Below is a small trained network, with its code and all its weights. Each question gives an input and a target symbol and asks what happens when units are switched off, that is, made to give their printed mean instead of their output.

import numpy as np


def w(rows, s, z=0):
    codes = np.array(rows[::2]) - 128.0
    scale = np.full(codes.shape[1], s)
    scale[-1] = z or s
    return codes * scale


def norm(h):
    return h / np.sqrt((h * h).mean(-1, keepdims=True) + 1e-5)


def f(y):
    return np.maximum(y, 0)


def softmax(a):
    e = np.exp(a - a.max(-1, keepdims=True))
    return e / e.sum(-1, keepdims=True)


def log_softmax(a):
    a = a - a.max(-1, keepdims=True)
    return a - np.log(np.exp(a).sum(-1, keepdims=True))


def net(x, mask):
    ids = ['ΓΔΞεζψ'.index(c) for c in x.split()]
    T = len(ids)
    res = E[ids] + P[:T]
    r = norm(res)
    for j in range(2):
        rows = slice(2 * j, 2 * j + 2)
        q, k, v = (r @ M[0][rows].T for M in (Q, K, V))
        z = softmax(np.where(np.tri(T) > 0, q @ k.T / 2**0.5, -1e9)) @ v
        o = O[0][rows]
        res = res + np.where(mask[j], z, o[:, -1]) @ o[:, :-1]
    y = f(norm(res) @ A[0][:, :-1].T + A[0][:, -1])
    res = res + np.where(mask[2:18], y, B[0][:, -1]) @ B[0][:, :-1]
    return log_softmax(norm(res)[-1] @ U[:, :-1].T + U[:, -1])


Q, K, V, O, A, B = {}, {}, {}, {}, {}, {}
E = w([
[137,134,96,245,140],'Γ',
[57,76,210,155,79],'Δ',
[184,112,100,152,118],'Ξ',
[124,208,197,254,189],'ε',
[155,97,79,149,106],'ζ',
[184,101,145,61,81],'ψ',
],0.004)
P = w([
[173,146,182,133,30],'0',
[135,84,181,141,62],'1',
[120,118,115,111,119],'2',
[255,112,112,129,127],'3',
[115,77,170,148,148],'4',
[111,130,103,90,136],'5',
[245,137,119,122,166],'6',
[110,71,159,147,172],'7',
[104,139,88,69,171],'8',
[222,161,109,121,177],'9',
[108,76,159,144,183],'10',
],0.0061)
Q[0] = w([
[49,150,177,124,86],'head 0',
[193,179,119,108,113],'head 0',
[52,83,118,156,124],'head 1',
[249,112,129,156,136],'head 1',
],0.013)
K[0] = w([
[188,124,182,162,5],'head 0',
[70,148,112,54,118],'head 0',
[218,162,169,144,54],'head 1',
[111,163,111,67,186],'head 1',
],0.011)
V[0] = w([
[97,101,121,161,253],'head 0',
[72,67,178,88,110],'head 0',
[213,194,183,43,163],'head 1',
[177,87,63,78,155],'head 1',
],0.0048)
O[0] = w([
[196,148,173,132,90,5],'head 0',
[215,139,83,80,254,119],'head 0',
[116,19,107,116,165,179],'head 1',
[110,96,42,124,61,198],'head 1',
],0.0059,0.0022)
A[0] = w([
[30,148,123,119,208,107],'neuron 0',
[206,100,96,123,97,125],'neuron 1',
[118,70,7,104,230,190],'neuron 2',
[154,155,62,81,100,163],'neuron 3',
[231,150,124,155,162,158],'neuron 4',
[101,201,69,142,53,58],'neuron 5',
[112,103,99,189,83,121],'neuron 6',
[117,67,177,58,86,151],'neuron 7',
[173,168,151,254,98,126],'neuron 8',
[213,130,126,140,187,137],'neuron 9',
[123,56,122,115,176,130],'neuron 10',
[110,205,150,129,234,102],'neuron 11',
[211,219,176,158,24,1],'neuron 12',
[177,182,51,73,76,158],'neuron 13',
[89,146,85,229,179,40],'neuron 14',
[144,101,167,13,100,150],'neuron 15',
],0.0056,0.0035)
B[0] = w([
[107,151,184,140,162,150],'neuron 0',
[103,48,129,146,187,192],'neuron 1',
[122,165,131,58,101,253],'neuron 2',
[125,164,163,137,160,182],'neuron 3',
[50,88,154,179,109,174],'neuron 4',
[87,189,79,110,254,148],'neuron 5',
[174,155,152,166,116,176],'neuron 6',
[136,159,95,123,168,197],'neuron 7',
[162,97,110,37,104,179],'neuron 8',
[57,125,140,123,133,166],'neuron 9',
[108,193,128,127,134,196],'neuron 10',
[194,166,116,139,218,144],'neuron 11',
[44,185,107,103,141,152],'neuron 12',
[158,172,165,166,106,193],'neuron 13',
[242,124,84,103,58,145],'neuron 14',
[128,119,41,127,136,180],'neuron 15',
],0.0059,0.0057)
U = w([
[246,59,118,147,41,252],'Γ',
[15,77,235,116,143,223],'Δ',
[90,173,51,250,125,84],'Ξ',
[238,86,208,132,253,80],'ε',
[95,190,161,103,44,91],'ζ',
[112,36,15,48,198,104],'ψ',
],0.0073,0.0021)

Each question gives the input, a string of symbols that net reads in full, and the target symbol t.
The units are the heads (2 rows each of Q, K, V and O) and the neurons (one row each of A and B). Each row of codes is followed by its name. A weight is (code - 128) times the scale printed after its matrix; where a second scale follows, it is the last column's (O, A, B and U).
mask holds one flag per unit, heads first, then neurons. A switched-off unit (its flag False) gives its mean, the last column of its rows in O or B, instead of its output. The means were averaged over made-up inputs and are rounded, as every weight is.
A unit's drop is (log p(t) with every unit on - log p(t) with that unit switched off) / (log p(t) with every unit on - log p(t) with every unit switched off).
The circuit of an input: a set's keep is (log p(t) with only the set's units on - log p(t) with every unit switched off) / (log p(t) with every unit on - log p(t) with every unit switched off). Starting from the 12 units with the biggest drops (on a tie, the unit counted first), units are removed one at a time, each time the one whose removal leaves the highest keep (on an exact tie, the one counted first), for as long as the keep stays at least 0.8.
circuit, biggest first: the units of the circuit, biggest drop first
most important unit: the unit with the biggest drop
top k neurons: the k neurons with the biggest drops, biggest first
heads that matter: for each layer, one digit per head in row order, 1 if its drop is at least 0.15 and else 0, layers parted by /
input Ξ ζ ζ Ξ Γ Ξ ε, target Γ: most important unit -> head 1
input ψ ψ Δ Γ, target ε: heads that matter -> 11
input ε ζ ζ ψ Δ ψ ζ ζ Γ ζ Ξ, target Γ: circuit, biggest first -> head 0; head 1
input ζ Γ Ξ ψ ζ ε ε, target Δ: circuit, biggest first -> neuron 4; neuron 9
input Γ ζ ψ Γ ζ ζ Δ, target Ξ: circuit, biggest first -> head 1; neuron 2
input ε ψ Γ Ξ, target ζ: circuit, biggest first -> head 1; neuron 12; head 0
input ε Γ ψ Ξ ζ Δ ψ Γ Γ ψ, target ζ: heads that matter -> 11
input ζ ζ ζ, target ζ: circuit, biggest first -> neuron 2; neuron 15
input Γ ψ Ξ ζ Γ Ξ Γ ψ ζ Δ, target Ξ: circuit, biggest first -> head 1; neuron 12; neuron 2; head 0
input ζ Ξ Δ ζ, target ε: circuit, biggest first -> head 0; head 1; neuron 4
input ζ ψ ψ Ξ Δ ε Γ Γ Γ ε, target ζ: circuit, biggest first -> head 0; neuron 8; neuron 12
input ψ ε ψ ζ ψ ε ζ, target Δ: top 3 neurons -> neuron 4; neuron 12; neuron 9
input Ξ Δ ψ ε ψ ζ ε, target Ξ: top 2 neurons -> neuron 4; neuron 2
input Γ Ξ ζ Γ, target Ξ: top 2 neurons -> neuron 5; neuron 4
input Δ ψ Δ ψ, target ε: circuit, biggest first -> head 0; head 1; neuron 4
input Ξ Δ ψ ζ Ξ ε Δ Γ ψ Γ, target ψ: heads that matter -> 01
input ζ ψ Ξ ε Ξ Γ ψ, target ζ: circuit, biggest first -> neuron 12; head 0
input ψ Ξ Γ ψ Ξ ψ Δ, target ψ: circuit, biggest first -> head 1
input Γ Ξ Γ, target ζ: circuit, biggest first -> head 0; neuron 8
input Ξ ε Δ ε ζ Ξ Ξ, target Γ: top neuron -> neuron 13
input ψ Δ ψ Ξ Γ ε Ξ, target Δ: circuit, biggest first -> neuron 4; neuron 9; head 1
input ζ ψ Δ Γ ψ ψ ψ ε, target ε: circuit, biggest first -> neuron 14; neuron 8
input ζ ψ Ξ, target Ξ: top 2 neurons -> neuron 5; neuron 8
input ψ ζ Δ Ξ Ξ Ξ Δ, target Γ: heads that matter -> 01
input ψ ε ζ Δ Γ, target Γ: heads that matter -> 00
input ζ Ξ Ξ ψ Δ Γ ε Γ Ξ ζ ζ, target Γ: heads that matter -> 10
input ψ ζ ε ψ ψ Γ Δ, target ζ: heads that matter -> 11
